Here is a tiny trained network, its code and every weight. The questions are about switching its units off for an input and a class, where a switched-off unit gives its printed mean instead of its output.

import numpy as np


def w(rows, s, z=0):
    codes = np.array(rows[::2]) - 128.0
    scale = np.full(codes.shape[1], s)
    scale[-1] = z or s
    return codes * scale


def f(y):
    return np.maximum(y, 0)


def log_softmax(a):
    a = a - a.max(-1, keepdims=True)
    return a - np.log(np.exp(a).sum(-1, keepdims=True))


def net(x, mask):
    res = np.array(x, float).reshape(1, 5) / 4 @ E
    y = f(res @ A[0][:, :-1].T + A[0][:, -1])
    res = res + np.where(mask, y, B[0][:, -1]) @ B[0][:, :-1]
    return log_softmax(res[-1] @ U[:, :-1].T + U[:, -1])


A, B = {}, {}
E = w([
[159,1,176,138,28],'x0',
[85,135,253,160,110],'x1',
[90,168,184,199,29],'x2',
[69,38,172,242,161],'x3',
[195,116,213,112,212],'x4',
],0.0045)
A[0] = w([
[129,124,130,133,129,98],'n1',
[139,140,157,113,165,116],'n2',
[125,117,109,123,112,50],'n3',
[173,250,75,67,188,235],'n4',
[215,143,131,65,12,254],'n5',
[151,154,105,168,205,125],'n6',
[150,126,109,133,128,77],'n7',
[127,128,128,127,128,110],'n8',
[121,164,77,118,97,5],'n9',
[180,104,58,158,101,122],'n10',
[103,169,142,140,115,29],'n11',
[147,151,186,96,196,129],'n12',
[126,143,140,121,141,9],'n13',
[138,153,110,121,139,203],'n14',
[144,149,110,167,193,105],'n15',
[116,138,142,125,130,77],'n16',
[116,114,103,142,89,81],'n17',
[121,135,136,126,129,91],'n18',
[130,129,126,133,122,44],'n19',
[131,119,107,126,116,110],'n20',
[154,107,141,127,106,197],'n21',
[144,142,165,107,172,115],'n22',
[120,105,87,129,150,87],'n23',
[123,131,125,124,125,75],'n24',
[128,127,129,128,129,82],'n25',
[128,128,132,130,125,79],'n26',
[83,235,211,200,54,211],'n27',
[157,195,101,83,170,130],'n28',
[150,105,182,156,128,186],'n29',
[123,163,85,91,128,87],'n30',
[166,81,252,183,130,130],'n31',
[104,77,156,154,118,98],'n32',
[137,118,128,125,130,52],'n33',
[152,106,189,157,130,148],'n34',
[124,148,154,135,109,72],'n35',
[137,152,117,115,141,149],'n36',
[141,119,67,138,136,121],'n37',
],0.015,0.00097)
B[0] = w([
[131,127,127,127,127,130],'n1',
[102,142,152,98,124,156],'n2',
[118,145,147,124,133,137],'n3',
[193,217,70,156,134,246],'n4',
[97,128,66,2,135,200],'n5',
[95,86,60,128,137,173],'n6',
[118,128,123,139,131,137],'n7',
[128,128,128,128,128,128],'n8',
[151,183,122,117,124,160],'n9',
[90,131,155,171,128,161],'n10',
[102,132,145,138,127,151],'n11',
[75,151,174,71,120,182],'n12',
[122,133,130,145,134,137],'n13',
[137,144,113,135,125,155],'n14',
[100,89,72,125,124,164],'n15',
[124,125,132,142,125,136],'n16',
[103,160,158,126,139,149],'n17',
[126,126,130,136,130,133],'n18',
[125,126,128,131,131,129],'n19',
[119,136,144,131,127,138],'n20',
[111,145,116,102,129,151],'n21',
[93,143,157,92,120,162],'n22',
[131,117,139,179,124,150],'n23',
[131,128,125,128,127,130],'n24',
[127,128,128,127,128,128],'n25',
[129,127,128,132,129,130],'n26',
[58,196,136,241,128,227],'n27',
[163,190,110,151,117,196],'n28',
[166,133,122,106,130,170],'n29',
[160,163,115,118,126,168],'n30',
[214,129,118,81,125,214],'n31',
[174,144,127,132,126,168],'n32',
[120,133,127,125,124,131],'n33',
[169,128,122,104,130,171],'n34',
[126,122,127,166,137,147],'n35',
[139,146,118,134,125,152],'n36',
[130,119,144,185,125,157],'n37',
],0.052,0.011)
U = w([
[17,143,131,151,128,201],'0',
[99,2,121,164,141,43],'1',
[132,61,143,33,127,2],'2',
[117,129,230,181,117,76],'3',
[193,159,88,125,126,228],'4',
],0.0076,0.00093)

Each question gives the input, the list of numbers given to net, and the class t.
The units are the neurons (one row each of A and B). Each row of codes is followed by its name. A weight is (code - 128) times the scale printed after its matrix; where a second scale follows, it is the last column's (A, B and U).
mask holds one flag per neuron, in row order. A switched-off neuron (its flag False) gives its mean, the last column of its row in B, instead of its output. The means were averaged over made-up inputs and are rounded, as every weight is.
A unit's drop is (log p(t) with every unit on - log p(t) with that unit switched off) / (log p(t) with every unit on - log p(t) with every unit switched off).
The circuit of an input: a set's keep is (log p(t) with only the set's units on - log p(t) with every unit switched off) / (log p(t) with every unit on - log p(t) with every unit switched off). Starting from the 12 units with the biggest drops (on a tie, the unit counted first), units are removed one at a time, each time the one whose removal leaves the highest keep (on an exact tie, the one counted first), for as long as the keep stays at least 0.8.
circuit, biggest first: the units of the circuit, biggest drop first
unit that matters most: the unit with the biggest drop
top k neurons: the k neurons with the biggest drops, biggest first
drop of u: that unit's drop, to one decimal
input [-3,7,-1,5,7], class 2: circuit, biggest first	n4; n12; n31
input [-3,5,5,2,1], class 3: circuit, biggest first	n27; n5; n31
input [7,-3,-1,-4,-6], class 2: circuit, biggest first	n5; n4
input [8,-2,3,-6,-3], class 2: unit that matters most	n5
input [-6,7,8,3,1], class 3: circuit, biggest first	n5; n31; n27; n6
input [-5,7,6,-8,8], class 0: top 2 neurons	n27; n12
input [-3,8,7,2,7], class 3: top 2 neurons	n27; n4
input [1,4,4,-5,5], class 0: top 2 neurons	n27; n4
input [8,-5,-8,1,7], class 2: circuit, biggest first	n4; n27
input [6,-2,-4,2,-2], class 0: top 2 neurons	n4; n31
input [0,3,6,-2,5], class 0: top 2 neurons	n27; n4
input [-4,8,-1,6,-2], class 3: top 3 neurons	n4; n27; n5
input [-2,3,-8,5,-5], class 1: top 2 neurons	n4; n27
input [-8,7,5,6,7], class 0: circuit, biggest first	n27
input [-3,8,-8,5,-3], class 2: drop of n24	0.0
input [-7,4,-7,7,8], class 2: drop of n27	0.2
input [0,0,-3,7,8], class 2: drop of n4	0.1
